[123, 124, 148, 153, 99, 119] ⇒ 123
[107, 126, 101, 103, 149, 150, 105] ⇒ 107
[137, 117, 127, 106, 103, 137] ⇒ 137
[127, 154, 142, 133] ⇒ 127
[127, 145, 139, 106, 126] ⇒ 127
[105, 104, 100, 101] ⇒ 105
[118, 135, 106, 135] ⇒ 118
[122, 150, 123, 111, 137, 142, 145] ⇒ 122
---
[[147 115 107 109 105 144]
 [125 156 150 148 112 112]] value 112

[ 99 126 125 127 136] value 127

[[135 140 150 128 127 136 137]
 [107 105 136 136 106 105 138]] value 105

[138 127 102 138 149 119 142] value 119

[[153 128 126 129]
 [112 131 131 122]
 [118 112 117 131]] value 117

[102 157 145 143 106] value 143
---
151,145,129,153,121
130,133,150,139,110
122,117,158,133,102
-> 145

137,111,108,105,148
120,117,124,125,134
133,118,118,115,139
-> 111

132,121,111,111,112
152,134,132,123,146
124,142,115,125,137
-> 121

116,141,108,108,119,105
120,153,136,112,145,126
124,113,145,125,137,145
-> 141

109,126,122,121,118
152,150,154,123,147
105,106,107,139,116
-> 126

127,138,149,113
114,130,153,120
118,122,143,119
-> 138

151,138,137,111,101,113,155
101,122,113,147,140,140,101
117,139,105,117,104,116,120
-> 138
---
124,126,108,102,134,135 -> 135, 134

103,148,113,139,107,105,137
114,145,116,126,111,114,132
-> 148, 145

137,138,108,106 -> 138, 137

106,109,100,119,141 -> 141, 119

128,129,133,124,129,122
131,125,151,128,116,125
129,128,105,123,140,127
-> 151, 140

144,156,106,143,148 -> 156, 148

148,117,130,128
153,113,118,140
156,114,111,124
-> 156, 153

140,107,114,145 -> 145, 140

141,114,137,129
133,121,135,132
106,112,133,135
-> 141, 137
---
[[134 142 142 136 102 117 128]
 [121 156 156 134 119 124 128]
 [132 140 140 130 123 106 128]]
140

[[115 144 145 101 100]
 [115 118 112 117 147]
 [124 141 129 133 155]]
129

[[117 122 157 133 126]
 [124 134 145 126 126]
 [114 121 124 141 134]]
124

[[127 113 134 120 152]
 [122 129 128 140 156]
 [116 116 129 131 156]]
129

[[116 118 101 139 117 130 106]
 [130 145 123 142 131 150 120]
 [131 120 118 126 118 106 125]]
118

[[133 128 142 108 117 156]
 [127 152 118 105 143 116]
 [132 126 117 118 140 100]]
117

[[134 142 112 122 112]
 [128 121 121 119 154]
 [128 123 153 128 111]]
153
---
[[135 133 126 104 119 133]
 [133 130 143 120 118 110]
 [132 129 138 111 114 115]] -> 118

[[119 129 115 118 138]
 [125 130 106 140 126]] -> 140

[[154 126 144 145 126]
 [103 155 135 146 130]] -> 146

[[132 122 136 124 134 117 115]
 [101 115 120 147 100 140 120]
 [118 113 130 135 124 116 120]] -> 140

[[138 154 136 143 105 117]
 [122 136 120 116 128 136]] -> 128

[[144 129 117 122 132 146]
 [145 131 112 117 125 157]
 [154 126 113 117 139 157]] -> 125

[[127 131 128 121 134 135 128]
 [143 132 132 134 137 133 150]] -> 133

[[135 138 131 143  98 114]
 [122 138 117 121 127 118]
 [144 135 140 112 126 136]] -> 127
---
131,147,101,129,133,138,148
131,148,101,129,132,138,148
134,148,116,126,132,138,148
=> 132

145,108,138,131,137
120,138,131,111,135
110,137,116,120,102
=> 116

134,126,119,126,132,137
139,149,147,101,118,131
126,131,126,125,126,120
=> 125

132,122,137,141,117,139,131
127,139,116,119,135,123,123
130,121,142,150,121,134,138
=> 121

125,128,125,124,131,118,132
126,120,127,139,120,134,125
133,136,141,150,131,130,142
=> 131

139,144,133,131,127,143,137
137,134,141,138,136,150,135
137,133,141,139,135,151,135
=> 135

126,142,133,132,133
135,135,106,129,121
127,149,137,124,123
=> 137

121,119,133,133,115,125,132
140,104,136,152,132,135,121
130,142,122,134,135,133,134
=> 135
---
[[126 124 128 138 126 122]
 [154 122 128 131 152 121]
 [150 129 128 134 149 122]] Out: 149

[[143 147 154 154 107]
 [147 135 148 126 102]
 [145 144 140 141 116]] Out: 141

[[146 146 110 144 147]
 [149 150 106 148 151]
 [147 132 123 128 133]] Out: 128

[[109 116 128 126 143]
 [118 120 146 129 146]
 [110 120 137 125 150]] Out: 125

[[147 121 100 142]
 [106 126 153 114]
 [143 128 132 131]] Out: 132

[[151 113 154 137 102]
 [151 125 150 147  99]
 [141 124 115 114 137]] Out: 114

[[133 132 107 147 127 140]
 [138 133 144 129 150 122]
 [130 121 133 131 148 114]] Out: 148

[[136 143 115 135 125 128 118]
 [127 154 122 130 135 118 113]
 [137 148 122 135 115 124 122]] Out: 124

[[125 109 121 126 134 106 126]
 [125 126 117 140 128 120 139]
 [131 126 117 116 145 131 116]] Out: 131

[[103 113 130 131 139 113 148]
 [104 114 109 108 107 121 139]
 [125 101 126 128 119 141 127]] Out: 141
---
[147 113 103 118]	113

[[124 102 142 136 119 133 143]
 [125 103 116 139 125 146 133]
 [124 140 131 122 121 117 115]]	142

[122 133 116 140 121 100]	122

[[102 121 147 114 128 136 132]
 [125 127 140 121 134 122 119]
 [145 156 124 133 126 154 106]]	147

[140 126 155 108]	126

[[137 104 131 140 106]
 [135 145 130 132 105]]	137

[[117 107 134 123]
 [152 104 128 103]
 [151 136 123 118]]	136
---
[[118, 120, 123, 107, 123], [124, 130, 138, 117, 138], [111, 129, 145, 101, 146]] => 123
[[103, 115, 130, 145, 116, 143], [107, 117, 130, 142, 117, 143], [127, 128, 127, 126, 127, 126]] => 143
[[133, 127, 131, 103, 131, 146], [141, 116, 151, 112, 119, 100], [128, 127, 128, 157, 122, 102]] => 146
[[134, 128, 131, 130, 127, 152], [134, 128, 131, 130, 127, 150], [134, 128, 131, 130, 127, 150]] => 152
[[147, 124, 119, 128, 142, 150], [103, 135, 129, 130, 117, 128], [119, 101, 111, 116, 118, 121]] => 150
[[135, 119, 111, 142], [114, 123, 136, 106], [118, 121, 129, 114]] => 142
---
128,128,128,128
125,103,124,124
128,127,128,128
Answer: 128

100,142,110,115,100,110,102
137,133,140,141,137,140,133
123,99,98,99,123,123,142
Answer: 102

110,147,141,132,118,152,120
140,139,133,154,141,138,151
138,124,125,136,135,121,140
Answer: 120

116,128,130,121,154,121
123,128,117,127,148,115
112,128,150,114,135,134
Answer: 121

130,129,120,150
130,123,121,131
123,134,125,115
Answer: 150

134,140,125,134,133,127
114,125,113,136,125,129
102,119,136,128,144,129
Answer: 127

133,153,123,142,148
135,156,121,143,152
133,152,123,141,147
Answer: 148

111,131,147,150,121
122,133,136,148,124
121,131,132,151,126
Answer: 121
